Look-ups in named tables: a row name and a column name give one cell, copied from the table.

Table sida
,tuv,taz,nom,gidad,dagutel,butut
busunoz,9.73,49.68,8.71,52.70,82.95,9.73
bav,4.60,53.99,9.11,64.32,87.03,4.60
retaf,2.56,42.65,17.45,27.58,62.94,2.56
soru,9.35,50.57,34.74,52.51,82.56,9.35
nus,16.69,43.29,15.09,47.19,70.52,16.69
falazo,7.41,53.89,6.74,47.27,77.89,7.41
gat,15.71,43.16,16.78,47.68,69.04,15.71
bivum,16.98,41.65,15.84,44.76,48.62,16.98
roleta,14.25,52.04,13.71,36.84,58.28,14.25
lotogap,8.32,56.41,10.75,59.03,79.00,8.32
lud,13.02,47.09,14.79,51.50,72.84,13.02
gul,16.86,43.74,13.73,47.09,68.84,16.86

tuv of nus: 16.69
nom of falazo: 6.74
butut of gat: 15.71
dagutel of lotogap: 79.00
dagutel of bivum: 48.62
tuv of lud: 13.02
dagutel of retaf: 62.94
gidad of lud: 51.50
gidad of lotogap: 59.03
tuv of gat: 15.71
taz of soru: 50.57
taz of bivum: 41.65
taz of bav: 53.99
gidad of nus: 47.19
tuv of bivum: 16.98
butut of busunoz: 9.73
nom of bivum: 15.84
Row with the largest taz: lotogap

zof.csv
,legog,fibuz,misem,gorasip,gaf,lofam
bolik,0.5,0.2,0.8,0.7,0.2,0.6
nopat,0.4,0.7,0.3,0.4,0.5,0.5
liko,0.5,0.4,0.5,0.5,0.5,0.4
talop,0.5,0.2,0.8,0.7,0.2,0.6
sina,0.5,0.6,0.5,0.5,0.4,0.6
lipus,0.4,0.8,0.1,0.2,0.8,0.3

legog of lipus is 0.4
misem of nopat is 0.3
gaf of liko is 0.5
legog of bolik is 0.5
lofam of sina is 0.6
legog of nopat is 0.4
lofam of bolik is 0.6
misem of sina is 0.5
legog of talop is 0.5
gaf of talop is 0.2
fibuz of nopat is 0.7
lofam of lipus is 0.3

dopimaz =
         pegabor  sopenap
zesafuf      125      117
gakozep      204      204
nilaka       164       70
zeguno       100      110
gozev        128       33
pituz        122       53
lakoma       120      133
dovom        208      251
sadose       107       88
dinul        136        7
mikeful       97       63
sinut        129       26
sozita       119       26

What is the sopenap of gozev in dopimaz? 33
What is the sopenap of pituz in dopimaz? 53
What is the pegabor of pituz in dopimaz? 122
What is the pegabor of nilaka in dopimaz? 164
What is the pegabor of sozita in dopimaz? 119
What is the sopenap of zeguno in dopimaz? 110
What is the pegabor of gozev in dopimaz? 128
What is the sopenap of mikeful in dopimaz? 63
What is the pegabor of dovom in dopimaz? 208
What is the sopenap of zesafuf in dopimaz? 117

semirut:
         nupov  gega  lila  sipevag  vez  semed
mit        142   219   135      137  126    126
dagudaf    153   170   147      171  166    166
paf        157   245   115      148  134    157
vigarav    147   119   161      150  132    153
nup        147    26   202      236  211    215

What is the nupov of mit in semirut?
142
What is the lila of vigarav in semirut?
161
What is the gega of vigarav in semirut?
119
What is the sipevag of mit in semirut?
137
What is the lila of paf in semirut?
115
What is the vez of mit in semirut?
126
What is the nupov of paf in semirut?
157
What is the gega of nup in semirut?
26
What is the semed of dagudaf in semirut?
166

Table temepi
cols = nepun, poduro, tamuzu, rok, dides, rif
ginele: [24.673, -32.422, 34.586, -2.965, 27.725, 52.707]
fal: [-65.762, -0.559, -37.798, 33.189, 15.242, -4.569]
bip: [-32.810, -35.506, -9.868, 0.203, -13.149, 61.896]
tuf: [43.058, -35.635, 33.448, -9.945, -42.915, -15.399]
vili: [48.699, 0.649, 35.134, -27.809, -15.260, 23.494]
pedutol: [-68.040, -17.450, -36.900, -25.986, 18.584, 2.471]
gunaza: [41.582, 10.349, -4.540, 31.773, 34.288, -49.100]

ginele, tamuzu => 34.586
gunaza, rok => 31.773
ginele, poduro => -32.422
tuf, poduro => -35.635
gunaza, dides => 34.288
gunaza, nepun => 41.582
vili, nepun => 48.699
ginele, dides => 27.725
fal, nepun => -65.762
fal, rif => -4.569
vili, rif => 23.494
vili, poduro => 0.649
tuf, nepun => 43.058
pedutol, nepun => -68.040
gunaza, poduro => 10.349
tuf, rif => -15.399

dobibap:
	gak	doma
nomap	0.974	0.126
tak	0.577	0.385
dofa	0.817	0.335
lipov	0.515	0.301
ludeten	0.795	0.358
vivi	0.987	0.339
siduzu	0.921	0.395
vanolit	0.260	0.619
nir	0.610	0.549
tipunat	0.502	0.604
gem	0.919	0.911
laluza	0.582	0.777

What is the gak of tak in dobibap? 0.577
What is the doma of nomap in dobibap? 0.126
What is the gak of ludeten in dobibap? 0.795
What is the doma of lipov in dobibap? 0.301
What is the gak of laluza in dobibap? 0.582
What is the gak of vivi in dobibap? 0.987
Which row has the largest doma? gem

fekazil:
	gebo	vin	zusut
mav	408	95	415
lunika	454	260	248
gurofu	367	304	337
molitav	373	459	140
tiba	693	576	776
kimid	427	196	457

gebo of mav = 408
vin of tiba = 576
vin of gurofu = 304
zusut of gurofu = 337
zusut of molitav = 140
vin of lunika = 260
vin of mav = 95
gebo of gurofu = 367
zusut of kimid = 457
gebo of tiba = 693
gebo of lunika = 454
vin of molitav = 459
gebo of kimid = 427
gebo of molitav = 373
vin of kimid = 196
zusut of lunika = 248
zusut of tiba = 776
zusut of mav = 415
Row with the largest vin: tiba

kov.tsv
	zulebaf	gev	kizub	soka	dut	dom	topos
vige	10.651	16.096	6.293	90.118	71.477	11.557	77.085
funofaz	55.547	78.119	58.326	34.863	37.367	59.673	39.825
lape	45.317	40.420	46.003	48.745	38.288	43.820	49.798

What is the zulebaf of vige in kov?
10.651
What is the soka of vige in kov?
90.118
What is the soka of funofaz in kov?
34.863
What is the gev of lape in kov?
40.420
What is the zulebaf of funofaz in kov?
55.547
What is the topos of vige in kov?
77.085
What is the kizub of funofaz in kov?
58.326
What is the gev of funofaz in kov?
78.119
What is the kizub of vige in kov?
6.293
What is the kizub of lape in kov?
46.003
What is the dom of lape in kov?
43.820
What is the dom of funofaz in kov?
59.673
What is the topos of lape in kov?
49.798
What is the zulebaf of lape in kov?
45.317
What is the dom of vige in kov?
11.557
What is the dut of funofaz in kov?
37.367
What is the topos of funofaz in kov?
39.825
What is the dut of vige in kov?
71.477
What is the soka of lape in kov?
48.745
What is the gev of vige in kov?
16.096
Which row has the largest zulebaf? funofaz

